Here is a tiny trained network, its code and every weight. The questions are about switching its units off for an input and a target symbol, where a switched-off unit gives its printed mean instead of its output.

import numpy as np


def w(rows, s, z=0):
    codes = np.array(rows[::2]) - 128.0
    scale = np.full(codes.shape[1], s)
    scale[-1] = z or s
    return codes * scale


def norm(h):
    return h / np.sqrt((h * h).mean(-1, keepdims=True) + 1e-5)


def f(y):
    return y / 2 * (1 + np.tanh(0.7978845608 * (y + 0.044715 * y**3)))


def softmax(a):
    e = np.exp(a - a.max(-1, keepdims=True))
    return e / e.sum(-1, keepdims=True)


def log_softmax(a):
    a = a - a.max(-1, keepdims=True)
    return a - np.log(np.exp(a).sum(-1, keepdims=True))


def net(x, mask):
    ids = ['αβδεηθλξπστφω'.index(c) for c in x.split()]
    T = len(ids)
    res = E[ids] + P[:T]
    u = 0
    for l in range(3):
        q, k, v = (norm(res) @ M[l].T for M in (Q, K, V))
        z = softmax(np.where(np.tri(T) > 0, q @ k.T / 2**0.5, -1e9)) @ v
        res = res + np.where(mask[u], z, O[l][:, -1]) @ O[l][:, :-1]
        u += 1
        y = f(norm(res) @ A[l][:, :-1].T + A[l][:, -1])
        res = res + np.where(mask[u : u + 4], y, B[l][:, -1]) @ B[l][:, :-1]
        u += 4
    return log_softmax(norm(res)[-1] @ U[:, :-1].T + U[:, -1])


Q, K, V, O, A, B = {}, {}, {}, {}, {}, {}
E = w([
[142,135,89],'α',
[66,113,170],'β',
[95,185,90],'δ',
[97,45,97],'ε',
[65,255,139],'η',
[198,186,180],'θ',
[134,102,87],'λ',
[67,224,150],'ξ',
[185,184,124],'π',
[117,153,121],'σ',
[90,106,173],'τ',
[156,188,209],'φ',
[129,64,83],'ω',
],0.017)
P = w([
[93,132,18],'0',
[112,136,23],'1',
[119,140,28],'2',
[79,132,74],'3',
[127,141,41],'4',
[132,148,45],'5',
[96,130,76],'6',
[143,161,64],'7',
[141,221,98],'8',
[59,60,202],'9',
[175,141,40],'10',
[179,254,114],'11',
[132,218,116],'12',
[165,64,173],'13',
],0.0053)
Q[0] = w([
[147,7,95],'L0H1',
[28,91,153],'L0H1',
],0.014)
K[0] = w([
[6,84,46],'L0H1',
[3,133,154],'L0H1',
],0.014)
V[0] = w([
[251,101,155],'L0H1',
[55,161,2],'L0H1',
],0.0095)
O[0] = w([
[150,4,71,2],'L0H1',
[139,178,86,248],'L0H1',
],0.011,0.0032)
A[0] = w([
[254,253,75,236],'L0N1',
[102,98,62,175],'L0N2',
[95,22,230,250],'L0N3',
[181,30,90,88],'L0N4',
],0.0093,0.0011)
B[0] = w([
[12,29,126,254],'L0N1',
[65,150,126,144],'L0N2',
[25,128,97,144],'L0N3',
[47,97,176,138],'L0N4',
],0.011,0.0071)
Q[1] = w([
[66,111,70],'L1H1',
[255,103,87],'L1H1',
],0.016)
K[1] = w([
[113,71,159],'L1H1',
[28,194,5],'L1H1',
],0.015)
V[1] = w([
[188,194,105],'L1H1',
[151,159,3],'L1H1',
],0.019)
O[1] = w([
[43,151,111,17],'L1H1',
[88,162,250,10],'L1H1',
],0.018,0.012)
A[1] = w([
[136,92,236,9],'L1N1',
[75,67,81,45],'L1N2',
[3,135,137,225],'L1N3',
[144,175,84,59],'L1N4',
],0.015,0.0015)
B[1] = w([
[247,130,63,137],'L1N1',
[165,221,151,242],'L1N2',
[233,75,149,252],'L1N3',
[111,30,81,229],'L1N4',
],0.014,0.0043)
Q[2] = w([
[43,169,136],'L2H1',
[54,145,250],'L2H1',
],0.022)
K[2] = w([
[116,197,111],'L2H1',
[154,251,248],'L2H1',
],0.018)
V[2] = w([
[135,4,108],'L2H1',
[122,179,72],'L2H1',
],0.022)
O[2] = w([
[3,45,118,249],'L2H1',
[142,237,46,187],'L2H1',
],0.015,0.013)
A[2] = w([
[49,135,110,185],'L2N1',
[62,198,97,116],'L2N2',
[172,124,5,249],'L2N3',
[27,89,172,178],'L2N4',
],0.021,0.0015)
B[2] = w([
[219,249,121,168],'L2N1',
[118,212,67,163],'L2N2',
[82,31,110,251],'L2N3',
[52,245,174,148],'L2N4',
],0.017,0.022)
U = w([
[82,168,18,174],'α',
[191,185,166,254],'β',
[160,138,146,85],'δ',
[121,100,195,102],'ε',
[80,45,193,169],'η',
[171,46,165,116],'θ',
[107,99,150,12],'λ',
[109,116,172,76],'ξ',
[142,122,158,85],'π',
[77,187,107,115],'σ',
[152,63,86,68],'τ',
[1,138,191,133],'φ',
[117,72,175,57],'ω',
],0.014,0.0058)

Each question gives the input, a string of symbols that net reads in full, and the target symbol t.
The units are the heads (2 rows each of Q, K, V and O) and the neurons (one row each of A and B). Each row of codes is followed by its name. A weight is (code - 128) times the scale printed after its matrix; where a second scale follows, it is the last column's (O, A, B and U).
mask holds one flag per unit, layer by layer, with each layer's heads first. A switched-off unit (its flag False) gives its mean, the last column of its rows in O or B, instead of its output. The means were averaged over made-up inputs and are rounded, as every weight is.
A unit's drop is (log p(t) with every unit on - log p(t) with that unit switched off) / (log p(t) with every unit on - log p(t) with every unit switched off).
The circuit of an input: a set's keep is (log p(t) with only the set's units on - log p(t) with every unit switched off) / (log p(t) with every unit on - log p(t) with every unit switched off). Starting from the 12 units with the biggest drops (on a tie, the unit counted first), units are removed one at a time, each time the one whose removal leaves the highest keep (on an exact tie, the one counted first), for as long as the keep stays at least 0.8.
circuit, biggest first: the units of the circuit, biggest drop first
unit that matters most: the unit with the biggest drop
top k neurons: the k neurons with the biggest drops, biggest first
top k neurons in layer l: the k neurons of layer l with the biggest drops, biggest first
drop when u is switched off: that unit's drop, to one decimal
input η η η ξ α τ τ λ λ λ π η δ, target φ: circuit, biggest first -> [L1H1 L2H1 L2N4 L0H1]
input α τ η η η π η η δ, target φ: unit that matters most -> L1H1
input η η π λ, target φ: circuit, biggest first -> [L0N1 L1H1 L2H1 L2N4]
input λ δ η η σ α, target η: circuit, biggest first -> [L1H1 L0N1 L2H1]
input τ ω π η, target φ: circuit, biggest first -> [L2H1 L2N4]
input η τ τ ω ε η λ π η η α λ, target φ: top 4 neurons -> [L2N4 L0N1 L0N4 L2N2]
input η ξ τ τ β ω η η π π ξ, target φ: top 2 neurons -> [L1N3 L0N3]
input λ λ η π ε η ξ θ τ, target η: top 2 neurons -> [L0N4 L2N2]
input π ω η η η ω, target φ: top 2 neurons -> [L0N1 L2N4]
input π ξ ε, target φ: circuit, biggest first -> [L1H1 L2H1 L2N4]
input α π η η τ ω α δ α η β η π, target φ: circuit, biggest first -> [L1H1 L2N4 L2H1]
input η α β π, target φ: top 2 neurons -> [L0N1 L2N4]
input η η ω, target θ: top 3 neurons in layer 1 -> [L1N1 L1N4 L1N3]
input θ η η θ τ θ η β η σ η π η θ, target η: circuit, biggest first -> [L2H1]
input η η η η η θ, target η: top 2 neurons in layer 0 -> [L0N3 L0N4]
input η η η α η η ξ ω α ω, target θ: top 2 neurons in layer 2 -> [L2N3 L2N1]
input β π η ξ, target φ: top 2 neurons -> [L0N4 L0N1]
input τ η α π α η α α η η η η η, target φ: top 2 neurons in layer 2 -> [L2N4 L2N2]
input λ η η, target β: drop when L0H1 is switched off -> 0.3
input ω δ η η η η α, target η: drop when L1H1 is switched off -> 1.6
